Below are the code and all the weights of a small trained network. Each question names an input and a target symbol and asks about switching units off, where a switched-off unit gives its printed mean instead of its output.

import numpy as np


def w(rows, s, z=0):
    codes = np.array(rows[::2]) - 128.0
    scale = np.full(codes.shape[1], s)
    scale[-1] = z or s
    return codes * scale


def norm(h):
    return h / np.sqrt((h * h).mean(-1, keepdims=True) + 1e-5)


def f(y):
    return np.maximum(y, 0)


def softmax(a):
    e = np.exp(a - a.max(-1, keepdims=True))
    return e / e.sum(-1, keepdims=True)


def log_softmax(a):
    a = a - a.max(-1, keepdims=True)
    return a - np.log(np.exp(a).sum(-1, keepdims=True))


def net(x, mask):
    ids = ['αβγεζηθπσφψ'.index(c) for c in x.split()]
    T = len(ids)
    res = E[ids] + P[:T]
    u = 0
    for l in range(2):
        r = norm(res)
        for j in range(2):
            rows = slice(3 * j, 3 * j + 3)
            q, k, v = (r @ M[l][rows].T for M in (Q, K, V))
            z = softmax(np.where(np.tri(T) > 0, q @ k.T / 3**0.5, -1e9)) @ v
            o = O[l][rows]
            res = res + np.where(mask[u + j], z, o[:, -1]) @ o[:, :-1]
        u += 2
        y = f(norm(res) @ A[l][:, :-1].T + A[l][:, -1])
        res = res + np.where(mask[u : u + 12], y, B[l][:, -1]) @ B[l][:, :-1]
        u += 12
    return log_softmax(norm(res)[-1] @ U[:, :-1].T + U[:, -1])


Q, K, V, O, A, B = {}, {}, {}, {}, {}, {}
E = w([
[75,153,49],'α',
[156,155,112],'β',
[187,247,211],'γ',
[153,2,20],'ε',
[164,141,130],'ζ',
[164,193,216],'η',
[164,136,130],'θ',
[59,128,112],'π',
[187,28,66],'σ',
[40,153,109],'φ',
[112,103,164],'ψ',
],0.0023)
P = w([
[254,8,68],'0',
[208,50,65],'1',
[186,74,66],'2',
[183,84,99],'3',
[181,92,118],'4',
[181,101,127],'5',
[180,109,127],'6',
[183,119,129],'7',
[179,126,137],'8',
[177,132,138],'9',
[179,138,140],'10',
[178,147,132],'11',
],0.00069)
Q[0] = w([
[135,180,191],'L0H1',
[202,170,156],'L0H1',
[158,125,79],'L0H1',
[60,132,200],'L0H2',
[81,204,135],'L0H2',
[127,179,2],'L0H2',
],0.005)
K[0] = w([
[73,87,48],'L0H1',
[156,107,62],'L0H1',
[184,87,148],'L0H1',
[50,53,169],'L0H2',
[55,168,72],'L0H2',
[139,233,4],'L0H2',
],0.0042)
V[0] = w([
[103,56,91],'L0H1',
[86,93,110],'L0H1',
[97,124,187],'L0H1',
[94,4,224],'L0H2',
[218,164,117],'L0H2',
[55,209,151],'L0H2',
],0.0024)
O[0] = w([
[136,48,86,125],'L0H1',
[132,93,75,84],'L0H1',
[143,165,54,73],'L0H1',
[81,220,7,108],'L0H2',
[42,38,174,246],'L0H2',
[234,95,61,1],'L0H2',
],0.0017,0.00099)
A[0] = w([
[99,98,244,200],'L0N1',
[116,202,27,59],'L0N2',
[172,153,181,187],'L0N3',
[24,208,122,146],'L0N4',
[196,2,139,196],'L0N5',
[177,202,125,98],'L0N6',
[101,134,72,54],'L0N7',
[120,138,38,173],'L0N8',
[9,212,126,126],'L0N9',
[132,112,193,2],'L0N10',
[183,166,104,238],'L0N11',
[157,92,223,89],'L0N12',
],0.0019,0.00079)
B[0] = w([
[122,211,52,250],'L0N1',
[124,100,180,150],'L0N2',
[142,101,35,228],'L0N3',
[205,124,89,193],'L0N4',
[7,123,65,252],'L0N5',
[133,76,92,178],'L0N6',
[147,166,194,144],'L0N7',
[167,116,191,176],'L0N8',
[203,178,111,194],'L0N9',
[182,171,106,144],'L0N10',
[55,53,90,202],'L0N11',
[120,193,81,209],'L0N12',
],0.0017,0.0013)
Q[1] = w([
[219,99,163],'L1H1',
[130,46,131],'L1H1',
[112,146,70],'L1H1',
[148,174,204],'L1H2',
[200,121,151],'L1H2',
[253,98,203],'L1H2',
],0.0026)
K[1] = w([
[138,179,117],'L1H1',
[195,134,202],'L1H1',
[58,111,161],'L1H1',
[2,65,141],'L1H2',
[135,109,93],'L1H2',
[161,35,105],'L1H2',
],0.0025)
V[1] = w([
[115,191,151],'L1H1',
[189,172,229],'L1H1',
[243,6,184],'L1H1',
[71,190,136],'L1H2',
[70,148,156],'L1H2',
[121,157,138],'L1H2',
],0.0016)
O[1] = w([
[122,113,55,112],'L1H1',
[70,35,161,2],'L1H1',
[52,154,254,22],'L1H1',
[206,96,98,140],'L1H2',
[168,39,67,107],'L1H2',
[137,114,149,123],'L1H2',
],0.0014,0.00076)
A[1] = w([
[207,212,125,194],'L1N1',
[132,138,81,63],'L1N2',
[121,25,129,92],'L1N3',
[139,60,37,196],'L1N4',
[2,156,86,177],'L1N5',
[149,208,204,248],'L1N6',
[55,196,27,2],'L1N7',
[68,45,53,214],'L1N8',
[207,76,141,117],'L1N9',
[153,6,150,125],'L1N10',
[137,103,65,140],'L1N11',
[17,93,91,152],'L1N12',
],0.0027,0.00086)
B[1] = w([
[112,33,83,249],'L1N1',
[171,113,146,163],'L1N2',
[124,203,35,161],'L1N3',
[145,135,190,246],'L1N4',
[200,141,235,189],'L1N5',
[48,79,72,216],'L1N6',
[200,52,181,216],'L1N7',
[95,208,175,233],'L1N8',
[123,170,253,147],'L1N9',
[89,230,82,164],'L1N10',
[158,124,167,201],'L1N11',
[140,176,217,180],'L1N12',
],0.0023,0.0022)
U = w([
[113,112,141,2],'α',
[111,112,137,6],'β',
[183,126,252,183],'γ',
[70,121,81,108],'ε',
[101,151,116,69],'ζ',
[45,92,124,140],'η',
[88,141,115,83],'θ',
[189,60,51,99],'π',
[19,212,126,147],'σ',
[198,70,101,196],'φ',
[117,169,30,137],'ψ',
],0.011,0.0089)

Each question gives the input, a string of symbols that net reads in full, and the target symbol t.
The units are the heads (3 rows each of Q, K, V and O) and the neurons (one row each of A and B). Each row of codes is followed by its name. A weight is (code - 128) times the scale printed after its matrix; where a second scale follows, it is the last column's (O, A, B and U).
mask holds one flag per unit, layer by layer, with each layer's heads first. A switched-off unit (its flag False) gives its mean, the last column of its rows in O or B, instead of its output. The means were averaged over made-up inputs and are rounded, as every weight is.
A unit's drop is (log p(t) with every unit on - log p(t) with that unit switched off) / (log p(t) with every unit on - log p(t) with every unit switched off).
most important unit: the unit with the biggest drop
top k neurons: the k neurons with the biggest drops, biggest first
top k neurons in layer l: the k neurons of layer l with the biggest drops, biggest first
which heads matter: for each layer, one digit per head in row order, 1 if its drop is at least 0.15 and else 0, layers parted by /
input ζ θ γ π ζ ψ π, target φ: top 4 neurons => (L0N9 L0N5 L0N4 L0N11)
input ζ γ σ ε, target σ: top 2 neurons => (L1N8 L1N10)
input γ ψ σ, target ψ: most important unit => L1N3
input ζ ψ ψ, target φ: which heads matter => 01 / 10
input θ φ η, target φ: top 4 neurons => (L0N5 L1N8 L1N1 L1N10)
input γ ψ η π σ γ η ψ α π, target φ: top 3 neurons => (L0N9 L0N4 L0N5)
input η φ γ, target φ: top 3 neurons => (L1N1 L1N8 L0N5)
input γ φ ζ π ψ ψ α α, target φ: which heads matter => 00 / 10
input σ ε γ σ γ ζ α ζ σ α η, target σ: top 3 neurons in layer 1 => (L1N7 L1N6 L1N5)
input γ β α σ ε, target σ: top 2 neurons => (L1N10 L1N8)
input ε φ φ α η, target φ: top 2 neurons => (L1N8 L1N1)
input σ ψ β φ α η π σ ψ γ σ, target ψ: top 3 neurons => (L1N3 L1N10 L1N7)
input β ε ζ θ ε η ψ γ, target ψ: which heads matter => 01 / 00
input γ π β φ γ, target φ: which heads matter => 01 / 00
input α ψ ζ φ ε γ σ σ σ, target σ: top 2 neurons in layer 1 => (L1N10 L1N8)
input β ε ψ α ψ ψ ψ γ, target ψ: which heads matter => 00 / 00
input ψ σ ε, target ψ: top 4 neurons => (L1N3 L1N10 L1N8 L1N1)
input ψ β γ θ γ σ π γ ψ ψ, target π: top 2 neurons in layer 0 => (L0N5 L0N9)
input ψ σ γ α ε θ σ γ β γ, target σ: top 4 neurons => (L1N7 L1N6 L1N5 L1N4)
input α ζ γ η, target η: top neuron in layer 0 => (L0N1)
input γ γ γ β, target γ: which heads matter => 01 / 10
input ψ ε ζ, target γ: top 2 neurons => (L0N5 L1N7)
input γ α θ η ψ γ η φ σ ε γ φ, target φ: top 2 neurons in layer 1 => (L1N8 L1N4)
